Below is a small trained network, with its code and all its weights. Each question gives an input and a class and asks what happens when units are switched off, that is, made to give their printed mean instead of their output.

import numpy as np


def w(rows, s, z=0):
    codes = np.array(rows[::2]) - 128.0
    scale = np.full(codes.shape[1], s)
    scale[-1] = z or s
    return codes * scale


def norm(h):
    return h / np.sqrt((h * h).mean(-1, keepdims=True) + 1e-5)


def f(y):
    return y / 2 * (1 + np.tanh(0.7978845608 * (y + 0.044715 * y**3)))


def log_softmax(a):
    a = a - a.max(-1, keepdims=True)
    return a - np.log(np.exp(a).sum(-1, keepdims=True))


def net(x, mask):
    res = np.array(x, float).reshape(1, 5) / 4 @ E
    u = 0
    for l in range(3):
        y = f(norm(res) @ A[l][:, :-1].T + A[l][:, -1])
        res = res + np.where(mask[u : u + 10], y, B[l][:, -1]) @ B[l][:, :-1]
        u += 10
    return log_softmax(norm(res)[-1] @ U[:, :-1].T + U[:, -1])


A, B = {}, {}
E = w([
[159,85,132,126,98,126,104,115,147,142,229,128],'x0',
[126,201,70,136,82,128,103,191,138,42,160,116],'x1',
[215,45,4,231,186,198,19,117,42,108,102,202],'x2',
[151,67,120,141,30,131,126,163,156,154,64,134],'x3',
[94,50,144,153,179,120,176,220,147,84,126,137],'x4',
],0.0023)
A[0] = w([
[111,79,207,105,147,125,130,77,109,216,98,135,53],'0.n1',
[134,81,168,111,153,137,179,238,116,102,130,139,1],'0.n2',
[169,211,138,102,53,143,107,71,91,171,104,130,40],'0.n3',
[147,93,151,114,75,126,110,140,147,168,253,162,24],'0.n4',
[112,207,109,115,58,129,97,209,118,76,158,135,24],'0.n5',
[111,173,205,122,84,135,181,146,155,153,154,130,33],'0.n6',
[119,207,138,117,155,127,135,158,124,139,2,163,31],'0.n7',
[138,201,175,108,243,130,107,114,123,105,172,126,27],'0.n8',
[139,100,161,127,43,139,108,152,145,133,74,135,9],'0.n9',
[154,100,136,111,50,126,119,157,145,135,76,117,24],'0.n10',
],0.0064,0.0014)
B[0] = w([
[236,173,71,171,154,152,194,145,200,71,124,153,246],'0.n1',
[63,130,126,183,129,100,52,62,213,137,148,144,204],'0.n2',
[34,85,142,181,162,88,68,126,212,114,148,150,219],'0.n3',
[107,74,152,157,123,152,156,64,67,72,109,13,197],'0.n4',
[254,139,104,164,180,146,217,108,191,115,103,163,229],'0.n5',
[134,157,157,71,93,117,58,161,76,115,45,170,253],'0.n6',
[137,46,165,139,95,160,141,69,77,77,160,8,194],'0.n7',
[86,92,71,168,34,133,189,147,91,188,152,177,215],'0.n8',
[88,126,89,128,114,126,193,135,76,177,181,163,169],'0.n9',
[90,158,88,141,92,147,172,145,82,172,184,161,169],'0.n10',
],0.0074,0.0038)
A[1] = w([
[153,117,85,151,155,146,71,144,102,148,129,115,84],'1.n1',
[67,148,84,109,109,132,198,151,84,207,212,136,49],'1.n2',
[204,168,120,97,215,150,184,139,179,153,158,118,79],'1.n3',
[150,106,98,124,162,167,92,134,107,150,144,148,88],'1.n4',
[180,111,118,80,162,130,29,154,42,139,72,178,79],'1.n5',
[57,115,148,135,184,101,64,131,226,147,181,100,10],'1.n6',
[157,86,96,153,130,158,86,126,121,139,159,123,97],'1.n7',
[115,147,119,84,184,103,131,136,96,144,177,96,77],'1.n8',
[161,192,111,80,177,125,95,102,106,121,156,98,95],'1.n9',
[134,111,163,86,142,175,129,111,88,115,180,1,29],'1.n10',
],0.0073,0.0012)
B[1] = w([
[130,151,218,67,37,84,186,110,183,131,140,146,200],'1.n1',
[85,114,57,144,22,181,159,174,59,250,144,211,226],'1.n2',
[190,198,104,92,173,174,188,179,194,53,109,140,237],'1.n3',
[80,206,191,109,7,57,184,111,169,104,86,101,187],'1.n4',
[133,158,167,75,138,121,34,182,66,93,36,143,196],'1.n5',
[8,146,152,147,157,74,16,107,253,105,128,189,225],'1.n6',
[112,161,176,98,99,82,150,162,124,121,71,151,252],'1.n7',
[65,157,133,170,78,98,254,83,174,106,95,98,81],'1.n8',
[185,61,147,170,78,81,147,167,144,149,61,196,97],'1.n9',
[138,45,149,134,110,165,104,105,41,105,100,14,185],'1.n10',
],0.0048,0.003)
A[2] = w([
[116,199,197,2,130,129,119,170,121,164,94,104,39],'2.n1',
[114,155,126,108,148,110,127,146,115,150,146,81,39],'2.n2',
[124,98,175,108,168,128,148,89,68,123,141,40,85],'2.n3',
[144,109,142,98,153,116,132,83,95,139,128,67,28],'2.n4',
[143,149,124,112,200,136,176,160,136,133,141,120,2],'2.n5',
[149,146,124,101,162,132,101,155,149,170,151,129,69],'2.n6',
[105,139,145,61,155,131,124,125,110,157,145,109,89],'2.n7',
[144,117,115,79,185,111,137,108,83,177,152,138,73],'2.n8',
[128,197,149,91,188,106,106,101,84,149,128,86,41],'2.n9',
[147,143,111,101,165,81,106,129,120,150,178,90,16],'2.n10',
],0.0074,0.00087)
B[2] = w([
[197,140,207,91,57,15,50,156,62,94,54,156,251],'2.n1',
[129,147,129,204,28,168,130,123,193,29,86,150,90],'2.n2',
[129,77,145,115,108,122,125,50,90,127,139,59,183],'2.n3',
[70,88,147,158,68,167,189,139,138,70,116,86,135],'2.n4',
[196,99,107,208,97,128,172,125,150,87,62,179,159],'2.n5',
[61,87,86,198,17,169,183,99,131,30,71,138,106],'2.n6',
[165,95,125,217,82,136,128,205,141,46,12,173,101],'2.n7',
[82,123,125,94,111,119,191,90,149,130,132,169,92],'2.n8',
[111,179,117,100,43,178,192,136,170,127,105,164,109],'2.n9',
[119,51,103,253,9,115,118,65,167,89,85,185,84],'2.n10',
],0.0058,0.0034)
U = w([
[162,167,192,67,90,67,83,174,83,110,59,153,157],'0',
[230,159,80,156,189,157,212,138,184,88,129,148,150],'1',
[69,119,72,140,69,152,179,155,72,229,181,177,135],'2',
[31,124,143,154,178,93,52,97,213,128,158,141,134],'3',
[117,53,153,132,121,166,143,72,68,92,136,1,130],'4',
[110,137,112,93,187,183,108,155,114,158,139,111,3],'5',
],0.0064,0.0034)

Each question gives the input, the list of numbers given to net, and the class t.
The units are the neurons (one row each of A and B). Each row of codes is followed by its name. A weight is (code - 128) times the scale printed after its matrix; where a second scale follows, it is the last column's (A, B and U).
mask holds one flag per neuron, layer by layer. A switched-off neuron (its flag False) gives its mean, the last column of its row in B, instead of its output. The means were averaged over made-up inputs and are rounded, as every weight is.
A unit's drop is (log p(t) with every unit on - log p(t) with that unit switched off) / (log p(t) with every unit on - log p(t) with every unit switched off).
The circuit of an input: a set's keep is (log p(t) with only the set's units on - log p(t) with every unit switched off) / (log p(t) with every unit on - log p(t) with every unit switched off). Starting from the 12 units with the biggest drops (on a tie, the unit counted first), units are removed one at a time, each time the one whose removal leaves the highest keep (on an exact tie, the one counted first), for as long as the keep stays at least 0.8.
units of the circuit, in order: the units of the circuit, biggest drop first
unit that matters most: the unit with the biggest drop
k most important neurons: the k neurons with the biggest drops, biggest first
k most important neurons of layer l: the k neurons of layer l with the biggest drops, biggest first
input [-2,2,2,2,-7], class 3: units of the circuit, in order : (0.n3)
input [-6,-4,-3,5,0], class 4: 2 most important neurons : (0.n7, 0.n8)
input [-7,6,6,-3,-5], class 4: units of the circuit, in order : (0.n7, 0.n6)
input [-5,-5,3,4,7], class 3: 2 most important neurons of layer 0 : (0.n2, 0.n5)
input [8,8,-7,-1,-5], class 1: 2 most important neurons : (0.n5, 0.n7)
input [5,7,-3,7,-1], class 1: 3 most important neurons : (0.n5, 0.n8, 1.n3)
input [7,6,5,-5,-2], class 4: 4 most important neurons : (0.n4, 0.n1, 0.n6, 1.n10)
input [0,-3,7,1,8], class 3: 2 most important neurons of layer 0 : (0.n2, 0.n6)
input [-7,-3,6,-8,4], class 2: 3 most important neurons : (0.n8, 0.n6, 0.n4)
input [-3,6,6,8,2], class 2: 2 most important neurons : (0.n6, 0.n10)
input [-1,4,3,-6,-6], class 2: 4 most important neurons : (0.n8, 0.n2, 1.n2, 0.n1)
input [5,3,6,-1,4], class 0: 3 most important neurons : (0.n7, 0.n3, 0.n1)
input [6,2,0,2,5], class 4: 3 most important neurons : (0.n4, 0.n3, 1.n10)
input [-1,4,7,-4,5], class 0: unit that matters most : 0.n3
input [4,7,-5,5,-6], class 1: 2 most important neurons : (0.n5, 0.n2)
input [-8,8,-2,3,5], class 1: 2 most important neurons : (0.n5, 0.n4)
input [4,2,0,1,-3], class 4: 2 most important neurons of layer 0 : (0.n4, 0.n2)
input [2,6,-7,5,-8], class 3: 4 most important neurons : (0.n3, 0.n1, 1.n5, 1.n7)
input [8,6,-4,-7,0], class 4: 3 most important neurons of layer 0 : (0.n4, 0.n1, 0.n10)
input [-6,0,2,-3,-3], class 4: unit that matters most : 0.n7
input [4,6,1,-8,1], class 2: 2 most important neurons of layer 0 : (0.n8, 0.n1)
input [5,4,-3,6,-3], class 2: 3 most important neurons of layer 0 : (0.n10, 0.n9, 0.n1)
input [-1,8,-1,7,-3], class 1: 2 most important neurons of layer 0 : (0.n5, 0.n8)
input [-6,-3,-4,5,2], class 4: 3 most important neurons of layer 0 : (0.n7, 0.n8, 0.n6)
